Below is a small trained network, with its code and all its weights. Each question gives an input and a target symbol and asks what happens when units are switched off, that is, made to give their printed mean instead of their output.

import numpy as np


def w(rows, s, z=0):
    codes = np.array(rows[::2]) - 128.0
    scale = np.full(codes.shape[1], s)
    scale[-1] = z or s
    return codes * scale


def f(y):
    return y / 2 * (1 + np.tanh(0.7978845608 * (y + 0.044715 * y**3)))


def softmax(a):
    e = np.exp(a - a.max(-1, keepdims=True))
    return e / e.sum(-1, keepdims=True)


def log_softmax(a):
    a = a - a.max(-1, keepdims=True)
    return a - np.log(np.exp(a).sum(-1, keepdims=True))


def net(x, mask):
    ids = ['γδηθμπστψ'.index(c) for c in x.split()]
    T = len(ids)
    res = E[ids] + P[:T]
    u = 0
    for l in range(2):
        q, k, v = (res @ M[l].T for M in (Q, K, V))
        z = softmax(np.where(np.tri(T) > 0, q @ k.T / 4**0.5, -1e9)) @ v
        res = res + np.where(mask[u], z, O[l][:, -1]) @ O[l][:, :-1]
        u += 1
        y = f(res @ A[l][:, :-1].T + A[l][:, -1])
        res = res + np.where(mask[u : u + 4], y, B[l][:, -1]) @ B[l][:, :-1]
        u += 4
    return log_softmax(res[-1] @ U[:, :-1].T + U[:, -1])


Q, K, V, O, A, B = {}, {}, {}, {}, {}, {}
E = w([
[231,179,208],'γ',
[250,243,130],'δ',
[95,192,175],'η',
[214,185,138],'θ',
[172,203,83],'μ',
[223,112,59],'π',
[121,20,161],'σ',
[20,130,197],'τ',
[120,110,71],'ψ',
],0.013)
P = w([
[212,2,120],'0',
[116,162,104],'1',
[124,144,112],'2',
[125,132,120],'3',
[141,122,117],'4',
[140,108,124],'5',
[139,103,120],'6',
[144,106,124],'7',
[145,99,124],'8',
[156,86,129],'9',
[156,86,127],'10',
[163,82,121],'11',
[160,85,122],'12',
],0.0062)
Q[0] = w([
[121,117,197],'0.h0',
[147,110,12],'0.h0',
[174,214,48],'0.h0',
[129,152,255],'0.h0',
],0.012)
K[0] = w([
[212,114,153],'0.h0',
[79,174,185],'0.h0',
[38,27,27],'0.h0',
[254,43,109],'0.h0',
],0.0071)
V[0] = w([
[160,77,34],'0.h0',
[107,89,156],'0.h0',
[254,117,164],'0.h0',
[227,135,152],'0.h0',
],0.0051)
O[0] = w([
[119,3,116,126],'0.h0',
[87,111,165,125],'0.h0',
[236,48,196,254],'0.h0',
[222,81,169,224],'0.h0',
],0.0053,0.0025)
A[0] = w([
[81,203,129,109],'0.n0',
[89,99,16,108],'0.n1',
[50,56,6,3],'0.n2',
[222,210,35,110],'0.n3',
],0.011,0.0028)
B[0] = w([
[147,137,172,134],'0.n0',
[96,144,255,138],'0.n1',
[229,43,252,134],'0.n2',
[146,15,80,253],'0.n3',
],0.0098,0.0055)
Q[1] = w([
[65,254,119],'1.h0',
[116,121,147],'1.h0',
[142,42,160],'1.h0',
[113,221,93],'1.h0',
],0.012)
K[1] = w([
[2,198,84],'1.h0',
[115,101,129],'1.h0',
[184,31,156],'1.h0',
[68,231,98],'1.h0',
],0.011)
V[1] = w([
[104,205,166],'1.h0',
[42,33,145],'1.h0',
[234,168,253],'1.h0',
[122,52,164],'1.h0',
],0.0065)
O[1] = w([
[22,200,26,1],'1.h0',
[146,2,202,154],'1.h0',
[39,220,216,200],'1.h0',
[154,53,245,221],'1.h0',
],0.0059,0.0092)
A[1] = w([
[137,71,168,165],'1.n0',
[49,2,62,143],'1.n1',
[142,133,129,255],'1.n2',
[34,42,95,106],'1.n3',
],0.0092,0.006)
B[1] = w([
[111,119,111,254],'1.n0',
[77,148,80,160],'1.n1',
[123,250,25,173],'1.n2',
[57,146,126,135],'1.n3',
],0.015)
U = w([
[184,122,104,70],'γ',
[89,167,87,249],'δ',
[198,107,141,153],'η',
[57,110,190,129],'θ',
[152,254,166,51],'μ',
[175,103,216,2],'π',
[113,114,70,44],'σ',
[206,180,196,184],'τ',
[110,48,138,179],'ψ',
],0.0094,0.0062)

Each question gives the input, a string of symbols that net reads in full, and the target symbol t.
The units are the heads (4 rows each of Q, K, V and O) and the neurons (one row each of A and B). Each row of codes is followed by its name. A weight is (code - 128) times the scale printed after its matrix; where a second scale follows, it is the last column's (O, A, B and U).
mask holds one flag per unit, layer by layer, with each layer's heads first. A switched-off unit (its flag False) gives its mean, the last column of its rows in O or B, instead of its output. The means were averaged over made-up inputs and are rounded, as every weight is.
A unit's drop is (log p(t) with every unit on - log p(t) with that unit switched off) / (log p(t) with every unit on - log p(t) with every unit switched off).
The circuit of an input: a set's keep is (log p(t) with only the set's units on - log p(t) with every unit switched off) / (log p(t) with every unit on - log p(t) with every unit switched off). Starting from all 10 units, units are removed one at a time, each time the one whose removal leaves the highest keep (on an exact tie, the one counted first), for as long as the keep stays at least 0.8.
units of the circuit, in order: the units of the circuit, biggest drop first
most important unit: the unit with the biggest drop
top k neurons: the k neurons with the biggest drops, biggest first
k most important neurons of layer l: the k neurons of layer l with the biggest drops, biggest first
drop of u: that unit's drop, to one decimal
input ψ γ μ τ σ γ τ μ π τ τ ψ, target θ: units of the circuit, in order -> (0.h0 0.n1 1.h0 0.n2)
input π ψ τ θ μ π, target ψ: 2 most important neurons of layer 0 -> (0.n3 0.n1)
input π π δ, target η: units of the circuit, in order -> (0.n3 1.h0)
input σ τ ψ μ θ, target ψ: units of the circuit, in order -> (1.h0 0.n3 0.h0)
input θ θ ψ τ π δ π γ η τ σ τ ψ, target τ: most important unit -> 0.n2
input μ θ η, target μ: top 2 neurons -> (0.n3 1.n0)
input π τ θ σ ψ, target π: units of the circuit, in order -> (0.n2 0.h0 0.n1 1.h0)
input γ θ η η τ σ γ, target μ: units of the circuit, in order -> (1.h0 0.h0)
input ψ σ σ, target θ: top 2 neurons -> (0.n2 0.n1)
input σ τ τ τ τ σ τ τ σ, target θ: units of the circuit, in order -> (0.h0 1.n3)
input σ σ μ ψ η θ ψ γ μ σ τ θ, target ψ: 2 most important neurons of layer 0 -> (0.n3 0.n2)
input γ σ ψ, target τ: 2 most important neurons of layer 0 -> (0.n2 0.n3)
input σ θ μ ψ σ θ ψ τ θ τ τ π, target ψ: top 3 neurons -> (0.n3 0.n1 0.n2)
input τ η τ θ μ μ η ψ θ θ δ, target γ: top neuron -> (0.n3)
input τ μ μ τ τ, target δ: 2 most important neurons of layer 1 -> (1.n1 1.n3)
input σ μ τ ψ ψ, target π: drop of 0.n1 -> 0.4
input τ τ τ η, target μ: drop of 1.n1 -> 0.1
input ψ τ τ σ μ σ γ τ ψ γ ψ, target θ: drop of 1.n1 -> -0.2
